Here is a tiny trained network, its code and every weight. The questions are about switching its units off for an input and a target symbol, where a switched-off unit gives its printed mean instead of its output.

import numpy as np


def w(rows, s, z=0):
    codes = np.array(rows[::2]) - 128.0
    scale = np.full(codes.shape[1], s)
    scale[-1] = z or s
    return codes * scale


def f(y):
    return y / 2 * (1 + np.tanh(0.7978845608 * (y + 0.044715 * y**3)))


def softmax(a):
    e = np.exp(a - a.max(-1, keepdims=True))
    return e / e.sum(-1, keepdims=True)


def log_softmax(a):
    a = a - a.max(-1, keepdims=True)
    return a - np.log(np.exp(a).sum(-1, keepdims=True))


def net(x, mask):
    ids = ['Ξαβγδεηθλψ'.index(c) for c in x.split()]
    T = len(ids)
    res = E[ids] + P[:T]
    r = res
    for j in range(2):
        rows = slice(2 * j, 2 * j + 2)
        q, k, v = (r @ M[0][rows].T for M in (Q, K, V))
        z = softmax(np.where(np.tri(T) > 0, q @ k.T / 2**0.5, -1e9)) @ v
        o = O[0][rows]
        res = res + np.where(mask[j], z, o[:, -1]) @ o[:, :-1]
    y = f(res @ A[0][:, :-1].T + A[0][:, -1])
    res = res + np.where(mask[2:18], y, B[0][:, -1]) @ B[0][:, :-1]
    return log_softmax(res[-1] @ U[:, :-1].T + U[:, -1])


Q, K, V, O, A, B = {}, {}, {}, {}, {}, {}
E = w([
[172,178,187],'Ξ',
[43,148,104],'α',
[103,43,169],'β',
[96,129,95],'γ',
[70,141,103],'δ',
[108,102,250],'ε',
[110,112,83],'η',
[78,139,212],'θ',
[108,76,174],'λ',
[217,183,110],'ψ',
],0.024)
P = w([
[124,183,34],'0',
[143,142,92],'1',
[153,123,153],'2',
[167,110,167],'3',
[183,101,174],'4',
[183,117,203],'5',
[189,111,222],'6',
[199,109,245],'7',
[171,100,253],'8',
],0.0049)
Q[0] = w([
[107,197,104],'h1',
[58,203,169],'h1',
[132,109,252],'h2',
[166,125,201],'h2',
],0.017)
K[0] = w([
[90,221,89],'h1',
[90,200,169],'h1',
[230,154,206],'h2',
[252,150,163],'h2',
],0.014)
V[0] = w([
[99,179,174],'h1',
[198,146,139],'h1',
[20,162,239],'h2',
[79,2,100],'h2',
],0.0087)
O[0] = w([
[179,133,88,207],'h1',
[109,85,93,114],'h1',
[1,220,105,187],'h2',
[116,152,80,1],'h2',
],0.0088,0.0083)
A[0] = w([
[135,111,220,194],'n1',
[70,186,77,230],'n2',
[30,98,31,11],'n3',
[200,155,186,55],'n4',
[165,191,144,115],'n5',
[116,125,122,107],'n6',
[69,158,95,170],'n7',
[140,75,2,139],'n8',
[153,195,123,107],'n9',
[167,112,153,148],'n10',
[152,51,88,253],'n11',
[47,133,156,95],'n12',
[79,131,145,76],'n13',
[176,219,59,178],'n14',
[103,42,183,19],'n15',
[49,124,194,215],'n16',
],0.013,0.004)
B[0] = w([
[190,144,78,245],'n1',
[107,174,69,213],'n2',
[95,72,249,176],'n3',
[44,116,136,208],'n4',
[82,127,164,152],'n5',
[139,122,121,128],'n6',
[114,151,91,193],'n7',
[108,193,202,136],'n8',
[94,161,141,145],'n9',
[122,160,131,178],'n10',
[102,139,86,155],'n11',
[176,111,142,207],'n12',
[159,129,154,168],'n13',
[193,160,242,151],'n14',
[111,164,203,184],'n15',
[146,100,95,250],'n16',
],0.019,0.018)
U = w([
[109,199,178,156],'Ξ',
[54,203,50,159],'α',
[112,133,94,141],'β',
[139,128,98,50],'γ',
[198,173,90,166],'δ',
[130,32,149,134],'ε',
[254,108,142,89],'η',
[129,46,60,254],'θ',
[144,120,93,65],'λ',
[200,123,39,77],'ψ',
],0.0086,0.0064)

Each question gives the input, a string of symbols that net reads in full, and the target symbol t.
The units are the heads (2 rows each of Q, K, V and O) and the neurons (one row each of A and B). Each row of codes is followed by its name. A weight is (code - 128) times the scale printed after its matrix; where a second scale follows, it is the last column's (O, A, B and U).
mask holds one flag per unit, heads first, then neurons. A switched-off unit (its flag False) gives its mean, the last column of its rows in O or B, instead of its output. The means were averaged over made-up inputs and are rounded, as every weight is.
A unit's drop is (log p(t) with every unit on - log p(t) with that unit switched off) / (log p(t) with every unit on - log p(t) with every unit switched off).
The circuit of an input: a set's keep is (log p(t) with only the set's units on - log p(t) with every unit switched off) / (log p(t) with every unit on - log p(t) with every unit switched off). Starting from the 12 units with the biggest drops (on a tie, the unit counted first), units are removed one at a time, each time the one whose removal leaves the highest keep (on an exact tie, the one counted first), for as long as the keep stays at least 0.8.
units of the circuit, in order: the units of the circuit, biggest drop first
most important unit: the unit with the biggest drop
top k neurons: the k neurons with the biggest drops, biggest first
which heads matter: for each layer, one digit per head in row order, 1 if its drop is at least 0.15 and else 0, layers parted by /
drop of u: that unit's drop, to one decimal
input ψ ε β, target Ξ: most important unit	n15
input ε α λ β β ε η, target Ξ: units of the circuit, in order	h2, n3
input β θ λ, target θ: top 2 neurons	n14, n1
input θ β δ ψ Ξ Ξ β, target η: which heads matter	10
input δ ψ λ, target Ξ: top 3 neurons	n15, n16, n4
input θ θ β γ Ξ Ξ θ λ, target η: which heads matter	00
input Ξ ε Ξ α Ξ θ γ θ ψ, target Ξ: which heads matter	00
input ε θ θ Ξ ε α θ λ Ξ, target α: which heads matter	01
input Ξ ψ β δ ψ η β Ξ, target α: units of the circuit, in order	n4, n3
input λ Ξ ε δ ψ γ, target Ξ: units of the circuit, in order	h2, n1, n14
input δ θ ε β, target ε: units of the circuit, in order	n3, h2, n16
input α θ ε δ α δ γ, target Ξ: top 2 neurons	n14, n1
input θ δ θ Ξ θ Ξ β, target η: which heads matter	00
input β ψ θ γ θ λ, target Ξ: top 4 neurons	n15, n4, n16, n2
input β θ β, target ε: which heads matter	01
input θ β ε γ ψ, target Ξ: most important unit	n14
input ε θ θ ψ η η ε θ α, target Ξ: which heads matter	11
input δ ψ ε ε θ θ δ ε β, target Ξ: top 2 neurons	n15, n12
input ψ ψ ψ δ, target Ξ: top 2 neurons	n3, n1
input θ Ξ θ θ ψ θ θ θ ψ, target α: drop of n11	0.5
input θ θ ε θ ψ ψ β α, target Ξ: drop of n3	4.2
